Below is a small trained network, with its code and all its weights. Each question gives an input and a target symbol and asks what happens when units are switched off, that is, made to give their printed mean instead of their output.

import numpy as np


def w(rows, s, z=0):
    codes = np.array(rows[::2]) - 128.0
    scale = np.full(codes.shape[1], s)
    scale[-1] = z or s
    return codes * scale


def f(y):
    return np.maximum(y, 0)


def softmax(a):
    e = np.exp(a - a.max(-1, keepdims=True))
    return e / e.sum(-1, keepdims=True)


def log_softmax(a):
    a = a - a.max(-1, keepdims=True)
    return a - np.log(np.exp(a).sum(-1, keepdims=True))


def net(x, mask):
    ids = ['αβγδεζηθλμπστφψω'.index(c) for c in x.split()]
    T = len(ids)
    res = E[ids] + P[:T]
    r = res
    for j in range(3):
        rows = slice(2 * j, 2 * j + 2)
        q, k, v = (r @ M[0][rows].T for M in (Q, K, V))
        z = softmax(np.where(np.tri(T) > 0, q @ k.T / 2**0.5, -1e9)) @ v
        o = O[0][rows]
        res = res + np.where(mask[j], z, o[:, -1]) @ o[:, :-1]
    y = f(res @ A[0][:, :-1].T + A[0][:, -1])
    res = res + np.where(mask[3:15], y, B[0][:, -1]) @ B[0][:, :-1]
    return log_softmax(res[-1] @ U[:, :-1].T + U[:, -1])


Q, K, V, O, A, B = {}, {}, {}, {}, {}, {}
E = w([
[140,74,123,160,109],'α',
[146,60,160,168,133],'β',
[62,160,110,93,77],'γ',
[95,160,124,90,145],'δ',
[177,65,153,158,151],'ε',
[85,94,150,104,115],'ζ',
[101,156,104,91,108],'η',
[80,79,105,124,254],'θ',
[29,127,82,168,165],'λ',
[106,162,137,91,177],'μ',
[138,71,199,141,135],'π',
[166,210,73,125,112],'σ',
[93,76,186,146,102],'τ',
[74,171,151,94,173],'φ',
[131,173,78,218,157],'ψ',
[147,77,178,118,173],'ω',
],0.022)
P = w([
[125,1,26,59,134],'0',
[111,114,230,162,102],'1',
[115,115,236,164,94],'2',
[109,116,240,159,85],'3',
[129,138,186,162,131],'4',
[124,138,189,167,134],'5',
[130,137,193,162,135],'6',
[129,138,205,169,138],'7',
[129,139,204,170,137],'8',
[123,143,208,171,133],'9',
[138,141,203,167,148],'10',
[126,144,208,171,138],'11',
[132,143,206,172,143],'12',
[133,140,210,170,140],'13',
],0.0094)
Q[0] = w([
[122,82,193,117,135],'head 1',
[147,99,208,189,68],'head 1',
[177,102,78,130,131],'head 2',
[126,251,26,142,166],'head 2',
[130,136,222,168,108],'head 3',
[100,210,81,154,167],'head 3',
],0.015)
K[0] = w([
[135,73,58,77,181],'head 1',
[160,90,18,94,76],'head 1',
[136,76,130,224,146],'head 2',
[110,244,179,224,152],'head 2',
[150,70,17,101,124],'head 3',
[166,130,176,253,120],'head 3',
],0.012)
V[0] = w([
[96,122,36,183,44],'head 1',
[156,124,116,73,198],'head 1',
[190,116,74,144,173],'head 2',
[211,84,254,183,114],'head 2',
[155,88,85,199,94],'head 3',
[26,90,133,179,173],'head 3',
],0.013)
O[0] = w([
[198,170,170,210,246,119],'head 1',
[170,74,33,57,44,172],'head 1',
[182,110,48,178,41,153],'head 2',
[52,127,203,212,39,100],'head 2',
[144,209,56,173,120,219],'head 3',
[95,98,74,203,140,254],'head 3',
],0.011,0.0086)
A[0] = w([
[143,51,122,99,74,79],'neuron 1',
[76,123,42,123,137,182],'neuron 2',
[140,146,115,69,171,253],'neuron 3',
[197,110,119,153,61,101],'neuron 4',
[241,149,136,78,55,184],'neuron 5',
[78,189,183,103,141,136],'neuron 6',
[97,204,150,151,200,160],'neuron 7',
[72,77,60,150,80,144],'neuron 8',
[100,205,65,145,115,168],'neuron 9',
[112,15,193,182,159,84],'neuron 10',
[183,143,139,161,131,59],'neuron 11',
[149,250,92,119,70,109],'neuron 12',
],0.011,0.007)
B[0] = w([
[90,106,225,37,156,196],'neuron 1',
[87,223,138,188,137,219],'neuron 2',
[106,54,134,197,90,200],'neuron 3',
[73,153,192,111,64,206],'neuron 4',
[129,218,48,137,2,179],'neuron 5',
[211,87,103,194,88,159],'neuron 6',
[130,149,100,76,105,212],'neuron 7',
[175,126,164,152,223,249],'neuron 8',
[179,113,188,65,128,211],'neuron 9',
[21,120,12,83,136,177],'neuron 10',
[144,166,207,88,191,164],'neuron 11',
[185,12,114,21,129,173],'neuron 12',
],0.0085,0.019)
U = w([
[199,62,94,171,101,154],'α',
[106,200,100,75,112,250],'β',
[113,60,72,144,141,204],'γ',
[69,130,35,120,108,126],'δ',
[137,68,86,112,82,229],'ε',
[159,101,174,148,66,100],'ζ',
[140,167,48,157,85,153],'η',
[99,125,157,76,215,50],'θ',
[83,248,82,145,157,84],'λ',
[90,101,92,45,135,74],'μ',
[136,74,146,254,106,186],'π',
[163,139,112,11,102,2],'σ',
[145,130,90,179,156,90],'τ',
[73,65,134,123,125,110],'φ',
[183,192,178,122,155,159],'ψ',
[90,155,167,64,127,74],'ω',
],0.0098,0.006)

Each question gives the input, a string of symbols that net reads in full, and the target symbol t.
The units are the heads (2 rows each of Q, K, V and O) and the neurons (one row each of A and B). Each row of codes is followed by its name. A weight is (code - 128) times the scale printed after its matrix; where a second scale follows, it is the last column's (O, A, B and U).
mask holds one flag per unit, heads first, then neurons. A switched-off unit (its flag False) gives its mean, the last column of its rows in O or B, instead of its output. The means were averaged over made-up inputs and are rounded, as every weight is.
A unit's drop is (log p(t) with every unit on - log p(t) with that unit switched off) / (log p(t) with every unit on - log p(t) with every unit switched off).
The circuit of an input: a set's keep is (log p(t) with only the set's units on - log p(t) with every unit switched off) / (log p(t) with every unit on - log p(t) with every unit switched off). Starting from the 12 units with the biggest drops (on a tie, the unit counted first), units are removed one at a time, each time the one whose removal leaves the highest keep (on an exact tie, the one counted first), for as long as the keep stays at least 0.8.
units of the circuit, in order: the units of the circuit, biggest drop first
unit that matters most: the unit with the biggest drop
top k neurons: the k neurons with the biggest drops, biggest first
heads that matter: for each layer, one digit per head in row order, 1 if its drop is at least 0.15 and else 0, layers parted by /
input γ π β ω η η β α, target θ: units of the circuit, in order	[head 2]
input ζ σ π γ ψ λ ζ η φ λ θ α δ σ, target σ: heads that matter	000
input ψ τ β ζ β, target λ: units of the circuit, in order	[head 1; neuron 10; head 2]
input ψ ζ η λ π β η σ θ ε ψ β α, target λ: heads that matter	100
input μ λ θ δ γ η τ ψ λ ω, target σ: units of the circuit, in order	[head 1; head 2]
input γ β θ α γ σ ε, target θ: heads that matter	100
input π μ ψ τ λ μ ψ δ τ ε ζ γ π τ, target φ: heads that matter	110
input λ ω ε γ, target λ: heads that matter	001
input φ ψ γ ψ β β, target μ: heads that matter	101
input η γ δ η α, target α: units of the circuit, in order	[head 2; neuron 3; head 1]
input ω φ ε α α ε ω ε π ω, target ω: heads that matter	110
input π β φ δ α, target φ: heads that matter	111
input ζ γ β μ β ε σ η λ β ε ε β, target γ: heads that matter	011
input φ ζ β β β θ σ λ ω, target μ: unit that matters most	head 3
input σ θ ε σ β θ ζ ψ ε θ φ δ ε, target η: heads that matter	011
input ω ε β φ β ε μ ψ μ ζ θ β, target ω: heads that matter	100
input π δ β, target φ: heads that matter	110
input θ η γ γ β σ δ ω ε, target β: top 2 neurons	[neuron 1; neuron 5]
input φ θ η γ ζ τ β π, target μ: units of the circuit, in order	[head 3; neuron 10]
input λ ζ ε, target τ: units of the circuit, in order	[head 2; head 3; head 1]
input ω ω ω α, target ω: unit that matters most	neuron 1
input ζ ε δ μ θ ψ η δ λ, target λ: top 2 neurons	[neuron 2; neuron 1]
input θ μ ψ ε β η η ζ, target β: top 4 neurons	[neuron 2; neuron 5; neuron 1; neuron 4]
